Below are the code and all the weights of a small trained network. Each question names an input and a class and asks about switching units off, where a switched-off unit gives its printed mean instead of its output.

import numpy as np


def w(rows, s, z=0):
    codes = np.array(rows[::2]) - 128.0
    scale = np.full(codes.shape[1], s)
    scale[-1] = z or s
    return codes * scale


def f(y):
    return np.maximum(y, 0)


def log_softmax(a):
    a = a - a.max(-1, keepdims=True)
    return a - np.log(np.exp(a).sum(-1, keepdims=True))


def net(x, mask):
    res = np.array(x, float).reshape(1, 8) / 4 @ E
    y = f(res @ A[0][:, :-1].T + A[0][:, -1])
    res = res + np.where(mask, y, B[0][:, -1]) @ B[0][:, :-1]
    return log_softmax(res[-1] @ U[:, :-1].T + U[:, -1])


A, B = {}, {}
E = w([
[145,151,104],'x0',
[124,123,136],'x1',
[127,127,129],'x2',
[146,155,99],'x3',
[171,186,64],'x4',
[201,194,216],'x5',
[125,124,131],'x6',
[2,241,131],'x7',
],0.0081)
A[0] = w([
[61,93,53,68],'n0',
[45,156,93,75],'n1',
[255,54,46,137],'n2',
[97,125,160,254],'n3',
[51,223,171,75],'n4',
[182,183,210,86],'n5',
[58,79,233,173],'n6',
[34,242,155,76],'n7',
[65,229,64,180],'n8',
[200,207,207,94],'n9',
[139,178,240,120],'n10',
[146,195,217,86],'n11',
[90,46,131,181],'n12',
],0.0092,0.01)
B[0] = w([
[84,27,9,156],'n0',
[127,70,135,159],'n1',
[133,121,199,219],'n2',
[209,229,99,246],'n3',
[156,2,156,178],'n4',
[91,47,18,163],'n5',
[123,189,156,214],'n6',
[151,61,181,191],'n7',
[155,157,217,222],'n8',
[60,94,71,174],'n9',
[83,131,64,179],'n10',
[51,77,78,162],'n11',
[103,178,114,201],'n12',
],0.0076,0.011)
U = w([
[157,11,237,41],'0',
[49,20,8,2],'1',
[147,157,152,230],'2',
[147,163,150,195],'3',
[143,168,139,200],'4',
[149,176,166,116],'5',
[129,164,145,133],'6',
[139,159,144,113],'7',
],0.011,0.0048)

Each question gives the input, the list of numbers given to net, and the class t.
The units are the neurons (one row each of A and B). Each row of codes is followed by its name. A weight is (code - 128) times the scale printed after its matrix; where a second scale follows, it is the last column's (A, B and U).
mask holds one flag per neuron, in row order. A switched-off neuron (its flag False) gives its mean, the last column of its row in B, instead of its output. The means were averaged over made-up inputs and are rounded, as every weight is.
A unit's drop is (log p(t) with every unit on - log p(t) with that unit switched off) / (log p(t) with every unit on - log p(t) with every unit switched off).
The circuit of an input: a set's keep is (log p(t) with only the set's units on - log p(t) with every unit switched off) / (log p(t) with every unit on - log p(t) with every unit switched off). Starting from the 12 units with the biggest drops (on a tie, the unit counted first), units are removed one at a time, each time the one whose removal leaves the highest keep (on an exact tie, the one counted first), for as long as the keep stays at least 0.8.
circuit, biggest first: the units of the circuit, biggest drop first
most important unit: the unit with the biggest drop
k most important neurons: the k neurons with the biggest drops, biggest first
drop when u is switched off: that unit's drop, to one decimal
input [-5,0,-7,-3,-5,-2,6,7], class 0: most important unit => n4
input [1,2,-3,3,-4,-7,7,8], class 0: circuit, biggest first => n8, n7, n4
input [6,-4,-6,0,2,-6,-1,-7], class 0: 2 most important neurons => n2, n3
input [2,2,5,-5,2,7,-5,0], class 1: circuit, biggest first => n5, n9, n11
input [-4,-5,-2,-4,6,7,7,-3], class 1: circuit, biggest first => n5, n9, n8
input [4,8,1,-8,4,8,0,-7], class 1: 3 most important neurons => n5, n9, n8
input [0,-3,-1,-4,-6,-5,3,1], class 5: 2 most important neurons => n6, n5
input [5,0,3,5,2,4,1,6], class 0: 3 most important neurons => n4, n7, n8
input [-8,3,-4,-3,-5,-4,3,8], class 0: 3 most important neurons => n4, n7, n1
input [8,3,-8,3,1,-3,2,8], class 0: drop when n7 is switched off => 0.2
input [-7,-5,-3,-3,3,8,7,8], class 0: drop when n4 is switched off => 0.6
input [-2,6,4,-1,4,8,1,-1], class 1: drop when n5 is switched off => 0.1
